Below is a small trained network, with its code and all its weights. Each question gives an input and a target symbol and asks what happens when units are switched off, that is, made to give their printed mean instead of their output.

import numpy as np


def w(rows, s, z=0):
    codes = np.array(rows[::2]) - 128.0
    scale = np.full(codes.shape[1], s)
    scale[-1] = z or s
    return codes * scale


def softmax(a):
    e = np.exp(a - a.max(-1, keepdims=True))
    return e / e.sum(-1, keepdims=True)


def log_softmax(a):
    a = a - a.max(-1, keepdims=True)
    return a - np.log(np.exp(a).sum(-1, keepdims=True))


def net(x, mask):
    ids = ['γηξστω'.index(c) for c in x.split()]
    T = len(ids)
    res = E[ids] + P[:T]
    u = 0
    for l in range(2):
        r = res
        for j in range(3):
            rows = slice(3 * j, 3 * j + 3)
            q, k, v = (r @ M[l][rows].T for M in (Q, K, V))
            z = softmax(np.where(np.tri(T) > 0, q @ k.T / 3**0.5, -1e9)) @ v
            o = O[l][rows]
            res = res + np.where(mask[u + j], z, o[:, -1]) @ o[:, :-1]
        u += 3
    return log_softmax(res[-1] @ U[:, :-1].T + U[:, -1])


Q, K, V, O = {}, {}, {}, {}
E = w([
[76,48,169,107,56,132,108,191,99],'γ',
[139,96,111,152,243,159,161,138,252],'η',
[121,154,141,213,91,32,40,172,124],'ξ',
[233,123,118,109,59,149,57,75,214],'σ',
[91,213,85,62,140,52,103,123,148],'τ',
[137,198,201,74,140,230,83,137,135],'ω',
],0.017)
P = w([
[69,120,99,156,1,140,178,76,75],'0',
[214,96,147,98,134,72,86,191,132],'1',
[181,117,151,104,154,70,103,192,135],'2',
[145,124,153,112,165,96,110,182,134],'3',
[112,153,164,135,168,111,123,165,144],'4',
[106,144,170,139,189,119,118,168,154],'5',
[85,169,175,159,180,127,131,161,172],'6',
[100,155,185,154,199,124,106,169,203],'7',
[107,159,199,165,217,124,93,166,237],'8',
[57,183,172,200,170,147,134,176,174],'9',
],0.0078)
Q[0] = w([
[27,132,204,87,146,127,152,169,131],'0.h1',
[64,139,156,124,89,161,84,158,121],'0.h1',
[192,134,18,153,141,126,114,44,106],'0.h1',
[68,173,49,123,111,81,84,150,176],'0.h2',
[73,134,169,141,204,149,98,164,107],'0.h2',
[48,217,115,143,156,98,2,182,115],'0.h2',
[181,167,95,146,145,67,74,211,134],'0.h3',
[84,26,215,174,175,102,103,167,168],'0.h3',
[193,133,105,75,110,110,110,121,143],'0.h3',
],0.0071)
K[0] = w([
[145,146,78,170,197,121,166,137,173],'0.h1',
[79,114,74,117,161,170,170,104,136],'0.h1',
[143,169,138,104,14,85,137,96,74],'0.h1',
[139,2,86,211,165,41,197,113,138],'0.h2',
[128,144,137,92,201,158,121,66,163],'0.h2',
[105,66,100,166,162,158,167,128,170],'0.h2',
[115,58,177,73,177,180,187,190,160],'0.h3',
[192,160,217,177,187,96,126,157,172],'0.h3',
[161,64,121,57,89,113,86,208,108],'0.h3',
],0.0072)
V[0] = w([
[185,120,235,171,149,81,92,141,120],'0.h1',
[162,244,127,56,141,101,132,142,28],'0.h1',
[124,166,1,214,211,154,200,94,224],'0.h1',
[48,116,140,52,94,78,56,162,104],'0.h2',
[77,129,163,52,189,246,176,167,182],'0.h2',
[87,174,66,159,170,114,213,76,226],'0.h2',
[193,68,23,152,174,139,118,144,132],'0.h3',
[155,194,112,190,161,46,65,91,75],'0.h3',
[149,92,101,204,191,131,187,174,188],'0.h3',
],0.0064)
O[0] = w([
[91,118,68,85,146,125,40,150,45,164],'0.h1',
[38,106,203,71,118,167,117,102,119,2],'0.h1',
[247,125,95,63,114,65,204,153,120,193],'0.h1',
[161,156,54,139,76,6,142,33,149,153],'0.h2',
[62,195,196,150,115,134,71,254,97,198],'0.h2',
[85,130,162,90,147,137,180,151,124,132],'0.h2',
[106,105,139,204,125,114,170,208,156,156],'0.h3',
[160,32,173,160,179,72,141,53,52,75],'0.h3',
[89,144,183,184,205,69,159,193,201,225],'0.h3',
],0.0062,0.007)
Q[1] = w([
[43,194,87,96,181,97,165,94,96],'1.h1',
[121,110,86,64,97,31,93,156,146],'1.h1',
[118,94,69,137,122,159,142,48,77],'1.h1',
[51,100,183,177,145,209,159,127,142],'1.h2',
[111,131,222,83,124,178,166,145,110],'1.h2',
[83,58,183,119,49,169,121,168,150],'1.h2',
[168,196,125,90,98,114,133,102,145],'1.h3',
[168,115,102,91,150,172,255,155,173],'1.h3',
[175,97,105,104,135,91,207,111,123],'1.h3',
],0.0079)
K[1] = w([
[78,127,84,37,112,127,135,35,29],'1.h1',
[137,192,102,97,165,100,93,97,219],'1.h1',
[90,87,135,168,112,176,140,60,119],'1.h1',
[153,177,154,104,119,76,151,236,100],'1.h2',
[58,94,160,158,165,110,242,229,199],'1.h2',
[102,118,218,146,128,121,43,165,118],'1.h2',
[108,60,92,82,126,153,149,124,96],'1.h3',
[154,164,95,84,53,123,149,194,76],'1.h3',
[180,126,70,76,1,130,121,142,102],'1.h3',
],0.0076)
V[1] = w([
[160,19,143,127,51,139,103,144,139],'1.h1',
[124,168,170,151,131,163,93,67,228],'1.h1',
[143,143,72,22,136,85,94,116,124],'1.h1',
[96,178,120,177,205,207,174,74,131],'1.h2',
[112,104,154,149,207,112,158,124,164],'1.h2',
[184,126,86,139,79,225,180,80,74],'1.h2',
[179,254,149,197,160,93,91,177,138],'1.h3',
[142,102,130,129,164,129,198,108,190],'1.h3',
[133,193,102,153,123,85,64,75,213],'1.h3',
],0.0062)
O[1] = w([
[130,124,112,185,148,186,60,160,183,91],'1.h1',
[163,105,104,136,110,213,170,113,151,162],'1.h1',
[78,71,129,122,113,118,188,144,138,96],'1.h1',
[173,142,2,112,171,187,104,163,106,53],'1.h2',
[139,212,95,136,126,147,53,120,153,134],'1.h2',
[126,72,142,87,152,131,129,139,121,2],'1.h2',
[133,107,186,88,195,137,142,3,119,220],'1.h3',
[139,122,156,146,136,146,102,129,171,88],'1.h3',
[145,146,101,137,220,171,155,118,87,185],'1.h3',
],0.0086,0.0082)
U = w([
[40,105,150,180,85,93,56,183,132,240],'γ',
[172,81,155,36,125,54,243,169,86,142],'η',
[187,85,108,180,172,207,224,142,182,212],'ξ',
[89,119,149,2,189,177,100,178,74,93],'σ',
[248,135,70,140,172,132,106,209,72,4],'τ',
[210,94,124,183,193,58,121,56,35,88],'ω',
],0.0051,0.0021)

Each question gives the input, a string of symbols that net reads in full, and the target symbol t.
The units are the heads (3 rows each of Q, K, V and O). Each row of codes is followed by its name. A weight is (code - 128) times the scale printed after its matrix; where a second scale follows, it is the last column's (O and U).
mask holds one flag per head, layer by layer. A switched-off head (its flag False) gives its mean, the last column of its rows in O, instead of its output. The means were averaged over made-up inputs and are rounded, as every weight is.
A unit's drop is (log p(t) with every unit on - log p(t) with that unit switched off) / (log p(t) with every unit on - log p(t) with every unit switched off).
The circuit of an input: a set's keep is (log p(t) with only the set's units on - log p(t) with every unit switched off) / (log p(t) with every unit on - log p(t) with every unit switched off). Starting from all 6 units, units are removed one at a time, each time the one whose removal leaves the highest keep (on an exact tie, the one counted first), for as long as the keep stays at least 0.8.
circuit, biggest first: the units of the circuit, biggest drop first
most important unit: the unit with the biggest drop
heads that matter: for each layer, one digit per head in row order, 1 if its drop is at least 0.15 and else 0, layers parted by /
drop when u is switched off: that unit's drop, to one decimal
input τ γ γ γ ξ σ γ, target ω: circuit, biggest first : (0.h2; 0.h3)
input ξ γ η σ η γ, target τ: circuit, biggest first : (0.h2; 0.h1; 1.h2)
input γ γ σ, target ξ: circuit, biggest first : (1.h1; 0.h1; 0.h2)
input ξ η η, target τ: circuit, biggest first : (0.h2; 1.h2; 0.h3; 1.h1)
input γ ξ ω γ η τ ω τ γ η, target η: circuit, biggest first : (1.h1; 0.h1; 0.h2)
input γ σ η τ ω, target τ: heads that matter : 111 / 010
input γ ω γ γ γ γ τ, target η: heads that matter : 011 / 110
input η ξ ξ ω γ γ η, target ω: circuit, biggest first : (1.h3; 0.h3; 1.h1)
input γ τ γ γ γ ξ η γ σ, target ω: circuit, biggest first : (0.h1; 0.h2; 0.h3; 1.h3)
input η τ η γ η γ η, target γ: circuit, biggest first : (0.h2; 1.h1; 1.h2; 0.h3)
input γ η ξ ξ γ, target η: circuit, biggest first : (0.h1; 1.h2; 0.h3)
input ξ γ σ, target ξ: heads that matter : 010 / 100
input ω γ η σ, target ω: heads that matter : 111 / 001
input γ γ ω ξ ξ, target ω: circuit, biggest first : (1.h3)
input γ γ ξ γ, target ω: most important unit : 0.h1
input τ γ η τ τ σ η, target η: circuit, biggest first : (1.h1; 0.h1)
input γ γ γ γ ξ, target ω: circuit, biggest first : (1.h3; 0.h2)
input γ ξ γ η ω, target τ: heads that matter : 101 / 010
input γ γ ω ω γ, target σ: heads that matter : 111 / 011
input γ σ γ, target ξ: most important unit : 1.h1
input σ ξ ξ γ τ, target η: drop when 0.h3 is switched off : 0.2
input γ γ γ η ξ ξ γ η, target ω: drop when 0.h3 is switched off : 0.4
input ξ γ γ η τ γ γ γ τ, target σ: drop when 0.h2 is switched off : 2.1
input τ η γ γ γ η, target γ: drop when 1.h3 is switched off : 0.1
